Below are the code and all the weights of a small trained network. Each question names an input and a class and asks about switching units off, where a switched-off unit gives its printed mean instead of its output.

import numpy as np


def w(rows, s, z=0):
    codes = np.array(rows[::2]) - 128.0
    scale = np.full(codes.shape[1], s)
    scale[-1] = z or s
    return codes * scale


def norm(h):
    return h / np.sqrt((h * h).mean(-1, keepdims=True) + 1e-5)


def f(y):
    return y / 2 * (1 + np.tanh(0.7978845608 * (y + 0.044715 * y**3)))


def log_softmax(a):
    a = a - a.max(-1, keepdims=True)
    return a - np.log(np.exp(a).sum(-1, keepdims=True))


def net(x, mask):
    res = np.array(x, float).reshape(1, 6) / 4 @ E
    u = 0
    for l in range(4):
        y = f(norm(res) @ A[l][:, :-1].T + A[l][:, -1])
        res = res + np.where(mask[u : u + 8], y, B[l][:, -1]) @ B[l][:, :-1]
        u += 8
    return log_softmax(norm(res)[-1] @ U[:, :-1].T + U[:, -1])


A, B = {}, {}
E = w([
[183,23,126,139,134,141],'x0',
[66,158,174,162,7,117],'x1',
[129,125,246,88,117,85],'x2',
[127,108,50,225,47,76],'x3',
[255,187,123,50,141,153],'x4',
[83,122,84,26,87,111],'x5',
],0.0082)
A[0] = w([
[183,154,173,173,184,93,97],'0.n0',
[174,40,21,112,140,153,69],'0.n1',
[139,134,145,114,105,134,31],'0.n2',
[254,148,189,3,219,149,52],'0.n3',
[215,89,65,145,76,92,16],'0.n4',
[130,136,176,110,75,105,38],'0.n5',
[212,223,70,97,79,147,2],'0.n6',
[183,109,153,177,146,191,48],'0.n7',
],0.0086,0.0041)
B[0] = w([
[130,112,111,141,167,129,148],'0.n0',
[135,84,96,134,126,153,186],'0.n1',
[135,116,123,153,116,109,111],'0.n2',
[175,81,174,2,213,132,254],'0.n3',
[140,120,84,101,92,93,155],'0.n4',
[124,112,145,149,123,128,127],'0.n5',
[136,192,92,129,90,131,161],'0.n6',
[121,162,131,143,150,121,135],'0.n7',
],0.016,0.0067)
A[1] = w([
[131,89,83,157,214,126,36],'1.n0',
[156,184,85,96,139,98,91],'1.n1',
[163,67,6,93,105,154,94],'1.n2',
[137,126,113,69,98,79,122],'1.n3',
[164,133,98,147,127,114,77],'1.n4',
[185,119,169,87,152,146,125],'1.n5',
[198,164,109,76,98,104,46],'1.n6',
[175,153,197,122,135,142,3],'1.n7',
],0.011,0.0066)
B[1] = w([
[115,12,42,173,115,162,159],'1.n0',
[116,186,140,166,132,189,149],'1.n1',
[226,12,73,144,178,255,253],'1.n2',
[62,123,148,146,148,233,175],'1.n3',
[138,91,130,145,98,154,122],'1.n4',
[148,163,178,66,203,154,235],'1.n5',
[93,216,119,148,109,243,155],'1.n6',
[180,113,151,44,178,125,123],'1.n7',
],0.0069,0.0053)
A[2] = w([
[124,181,92,204,65,111,87],'2.n0',
[202,183,58,101,133,129,1],'2.n1',
[135,179,155,108,101,116,17],'2.n2',
[206,107,133,47,190,114,34],'2.n3',
[146,131,127,143,97,109,15],'2.n4',
[69,173,75,52,153,126,61],'2.n5',
[74,108,170,144,254,113,26],'2.n6',
[143,170,128,18,197,165,173],'2.n7',
],0.0096,0.0036)
B[2] = w([
[203,139,192,75,206,135,161],'2.n0',
[80,202,188,128,55,195,140],'2.n1',
[130,69,84,141,153,112,122],'2.n2',
[141,73,243,73,134,68,210],'2.n3',
[137,100,148,122,157,112,115],'2.n4',
[103,165,104,202,203,66,149],'2.n5',
[112,126,37,126,110,254,174],'2.n6',
[60,116,180,125,225,70,254],'2.n7',
],0.0083,0.0088)
A[3] = w([
[44,207,52,64,173,66,87],'3.n0',
[2,121,52,5,134,147,136],'3.n1',
[38,108,182,103,50,108,14],'3.n2',
[53,119,190,98,49,104,2],'3.n3',
[87,144,144,126,117,159,109],'3.n4',
[143,145,101,42,137,181,134],'3.n5',
[169,148,89,49,214,175,81],'3.n6',
[54,180,214,123,159,157,129],'3.n7',
],0.0095,0.0069)
B[3] = w([
[72,148,181,225,179,183,172],'3.n0',
[183,172,212,254,188,68,247],'3.n1',
[81,77,128,33,44,108,149],'3.n2',
[74,77,67,46,84,109,143],'3.n3',
[118,129,155,124,108,123,133],'3.n4',
[130,160,197,118,121,114,215],'3.n5',
[98,101,181,129,139,69,252],'3.n6',
[44,116,119,133,97,211,253],'3.n7',
],0.0093,0.0054)
U = w([
[192,121,163,176,104,17,91],'0',
[42,91,151,79,47,103,119],'1',
[138,143,104,96,133,95,21],'2',
[161,98,179,4,230,124,167],'3',
[135,151,86,77,142,79,4],'4',
[154,51,31,176,155,157,171],'5',
[205,233,83,121,68,172,105],'6',
[69,188,187,194,154,148,192],'7',
],0.021,0.011)

Each question gives the input, the list of numbers given to net, and the class t.
The units are the neurons (one row each of A and B). Each row of codes is followed by its name. A weight is (code - 128) times the scale printed after its matrix; where a second scale follows, it is the last column's (A, B and U).
mask holds one flag per neuron, layer by layer. A switched-off neuron (its flag False) gives its mean, the last column of its row in B, instead of its output. The means were averaged over made-up inputs and are rounded, as every weight is.
A unit's drop is (log p(t) with every unit on - log p(t) with that unit switched off) / (log p(t) with every unit on - log p(t) with every unit switched off).
The circuit of an input: a set's keep is (log p(t) with only the set's units on - log p(t) with every unit switched off) / (log p(t) with every unit on - log p(t) with every unit switched off). Starting from the 12 units with the biggest drops (on a tie, the unit counted first), units are removed one at a time, each time the one whose removal leaves the highest keep (on an exact tie, the one counted first), for as long as the keep stays at least 0.8.
circuit, biggest first: the units of the circuit, biggest drop first
top k neurons: the k neurons with the biggest drops, biggest first
k most important neurons of layer l: the k neurons of layer l with the biggest drops, biggest first
drop of u: that unit's drop, to one decimal
input [-1,-5,3,6,-4,8], class 5: circuit, biggest first -> [0.n3 1.n2]
input [-4,3,-4,3,-8,5], class 7: circuit, biggest first -> [3.n1]
input [-3,8,4,4,7,-6], class 6: circuit, biggest first -> [0.n3 2.n7 3.n1]
input [-2,-1,2,4,-8,2], class 1: top 3 neurons -> [0.n3 2.n7 3.n2]
input [-1,5,-4,3,-2,8], class 7: top 3 neurons -> [2.n3 3.n1 0.n1]
input [-6,3,-1,3,5,0], class 6: top 2 neurons -> [0.n3 2.n7]
input [-6,-2,1,1,-4,-5], class 7: top 2 neurons -> [1.n2 0.n1]
input [-1,3,8,-7,-6,-7], class 7: top 2 neurons -> [0.n3 2.n3]
input [2,3,-1,1,1,-5], class 0: 2 most important neurons of layer 0 -> [0.n3 0.n1]
input [0,5,1,5,3,6], class 6: top 2 neurons -> [0.n3 2.n7]
input [-8,2,2,-5,-1,6], class 7: drop of 0.n2 -> 0.0
input [-6,-6,-4,4,1,-4], class 5: drop of 0.n3 -> 0.3
input [8,1,4,7,1,6], class 5: drop of 0.n3 -> 0.2
input [-4,8,-7,6,1,4], class 6: drop of 2.n7 -> 0.6
input [4,4,-7,2,8,5], class 6: circuit, biggest first -> [0.n6]
input [5,2,-4,-7,-4,-4], class 5: 2 most important neurons of layer 1 -> [1.n0 1.n5]
